Below is a small trained network, with its code and all its weights. Each question gives an input and a class and asks what happens when units are switched off, that is, made to give their printed mean instead of their output.

import numpy as np


def w(rows, s, z=0):
    codes = np.array(rows[::2]) - 128.0
    scale = np.full(codes.shape[1], s)
    scale[-1] = z or s
    return codes * scale


def norm(h):
    return h / np.sqrt((h * h).mean(-1, keepdims=True) + 1e-5)


def f(y):
    return y / 2 * (1 + np.tanh(0.7978845608 * (y + 0.044715 * y**3)))


def log_softmax(a):
    a = a - a.max(-1, keepdims=True)
    return a - np.log(np.exp(a).sum(-1, keepdims=True))


def net(x, mask):
    res = np.array(x, float).reshape(1, 6) / 4 @ E
    u = 0
    for l in range(2):
        y = f(norm(res) @ A[l][:, :-1].T + A[l][:, -1])
        res = res + np.where(mask[u : u + 10], y, B[l][:, -1]) @ B[l][:, :-1]
        u += 10
    return log_softmax(norm(res)[-1] @ U[:, :-1].T + U[:, -1])


A, B = {}, {}
E = w([
[190,175,144,83,100,118,116],'x0',
[157,130,249,172,144,247,117],'x1',
[132,89,148,122,116,111,68],'x2',
[129,127,127,126,130,130,129],'x3',
[207,119,125,208,172,71,123],'x4',
[194,50,99,86,119,162,176],'x5',
],0.011)
A[0] = w([
[172,73,88,90,132,171,139,3],'L0N0',
[105,196,106,145,125,162,236,17],'L0N1',
[34,49,108,202,98,155,165,46],'L0N2',
[98,169,165,137,149,106,114,60],'L0N3',
[163,56,96,87,106,163,158,83],'L0N4',
[112,39,164,95,100,102,1,73],'L0N5',
[52,114,135,49,100,167,130,98],'L0N6',
[74,182,128,129,139,112,80,77],'L0N7',
[185,196,143,67,68,128,112,48],'L0N8',
[83,192,102,156,121,138,63,67],'L0N9',
],0.011,0.0053)
B[0] = w([
[106,116,185,131,114,94,190,170],'L0N0',
[126,202,95,128,169,164,214,168],'L0N1',
[183,145,188,37,227,93,88,212],'L0N2',
[126,102,168,121,125,107,183,142],'L0N3',
[93,145,234,137,108,57,173,232],'L0N4',
[135,220,78,136,180,170,249,198],'L0N5',
[115,142,84,85,27,176,25,255],'L0N6',
[115,107,199,126,104,78,166,177],'L0N7',
[153,118,164,73,242,100,78,179],'L0N8',
[116,107,204,123,110,78,176,173],'L0N9',
],0.02,0.0045)
A[1] = w([
[216,91,101,248,153,85,122,84],'L1N0',
[138,97,120,86,230,123,98,52],'L1N1',
[147,124,100,81,119,52,124,19],'L1N2',
[31,67,109,132,169,149,131,116],'L1N3',
[114,65,32,133,97,57,131,2],'L1N4',
[125,90,164,60,130,96,119,170],'L1N5',
[169,86,186,191,118,221,99,15],'L1N6',
[110,64,160,156,90,112,181,68],'L1N7',
[182,4,103,50,106,172,202,107],'L1N8',
[121,193,87,134,157,177,213,57],'L1N9',
],0.018,0.0028)
B[1] = w([
[85,215,138,4,25,128,37,254],'L1N0',
[230,173,136,183,131,153,94,199],'L1N1',
[96,95,168,146,209,234,170,204],'L1N2',
[148,137,208,74,183,119,86,124],'L1N3',
[130,19,93,195,161,192,187,181],'L1N4',
[214,124,87,197,99,114,121,248],'L1N5',
[105,7,57,190,197,171,201,215],'L1N6',
[181,122,130,155,44,135,162,193],'L1N7',
[9,209,188,149,180,40,74,165],'L1N8',
[155,130,30,92,130,53,167,221],'L1N9',
],0.019,0.0086)
U = w([
[119,54,99,164,181,201,153,120],'0',
[87,131,249,161,84,49,136,108],'1',
[90,142,101,73,70,153,1,104],'2',
[173,139,103,140,101,153,125,246],'3',
[211,160,163,112,206,144,58,85],'4',
[123,181,72,89,150,101,163,77],'5',
],0.016,0.011)

Each question gives the input, the list of numbers given to net, and the class t.
The units are the neurons (one row each of A and B). Each row of codes is followed by its name. A weight is (code - 128) times the scale printed after its matrix; where a second scale follows, it is the last column's (A, B and U).
mask holds one flag per neuron, layer by layer. A switched-off neuron (its flag False) gives its mean, the last column of its row in B, instead of its output. The means were averaged over made-up inputs and are rounded, as every weight is.
A unit's drop is (log p(t) with every unit on - log p(t) with that unit switched off) / (log p(t) with every unit on - log p(t) with every unit switched off).
The circuit of an input: a set's keep is (log p(t) with only the set's units on - log p(t) with every unit switched off) / (log p(t) with every unit on - log p(t) with every unit switched off). Starting from the 12 units with the biggest drops (on a tie, the unit counted first), units are removed one at a time, each time the one whose removal leaves the highest keep (on an exact tie, the one counted first), for as long as the keep stays at least 0.8.
units of the circuit, in order: the units of the circuit, biggest drop first
unit that matters most: the unit with the biggest drop
top k neurons: the k neurons with the biggest drops, biggest first
top k neurons in layer l: the k neurons of layer l with the biggest drops, biggest first
input [-5,-8,-6,3,5,-8], class 0: unit that matters most : L1N4
input [8,2,-8,-7,-5,-6], class 4: top 3 neurons in layer 1 : L1N0, L1N7, L1N6
input [6,-7,-6,2,-5,-6], class 0: units of the circuit, in order : L1N2, L1N0
input [3,3,4,-5,7,-7], class 1: top 3 neurons in layer 0 : L0N9, L0N3, L0N7
input [3,6,-7,-5,3,6], class 5: units of the circuit, in order : L1N9, L1N8
input [-3,-5,-5,-5,3,3], class 0: top 3 neurons : L1N4, L0N5, L1N2
input [2,7,-8,5,-2,-7], class 5: top 4 neurons : L0N1, L1N9, L0N4, L1N5
input [3,3,8,-1,-5,3], class 5: top 2 neurons : L0N5, L1N9
input [-5,6,-8,-6,1,-2], class 5: top 2 neurons in layer 0 : L0N1, L0N8
input [-1,8,5,-4,-3,-8], class 0: top 2 neurons : L1N6, L0N4
input [-8,-2,0,-3,7,-3], class 4: top 2 neurons : L0N2, L1N1
input [8,6,5,6,-7,-1], class 4: top 2 neurons in layer 1 : L1N0, L1N7
input [-1,5,5,-3,7,-5], class 2: units of the circuit, in order : L1N0, L0N4
input [-3,2,2,-3,-6,5], class 2: units of the circuit, in order : L0N6
input [-1,-6,2,4,-6,-2], class 0: top 2 neurons in layer 1 : L1N4, L1N0
input [7,-4,1,-6,2,-7], class 1: top 2 neurons in layer 0 : L0N7, L0N9
input [0,-7,-7,-3,4,-5], class 0: top 3 neurons : L1N4, L0N5, L1N2
input [-3,-5,8,1,-6,7], class 5: top 2 neurons in layer 1 : L1N0, L1N9
input [-4,-4,-2,0,3,1], class 0: top 3 neurons : L1N4, L1N2, L0N8
input [6,7,3,6,-1,8], class 1: unit that matters most : L1N8
input [8,-7,-1,5,-6,1], class 4: units of the circuit, in order : L0N8, L1N1
input [0,-6,8,2,-3,-3], class 5: top 2 neurons : L0N5, L1N9
input [1,7,-8,-1,-6,-4], class 5: units of the circuit, in order : L0N1, L1N9
input [-8,6,-7,-5,8,3], class 2: top 3 neurons in layer 0 : L0N6, L0N5, L0N8
input [8,-3,-7,-5,-5,0], class 4: top 2 neurons in layer 0 : L0N8, L0N5
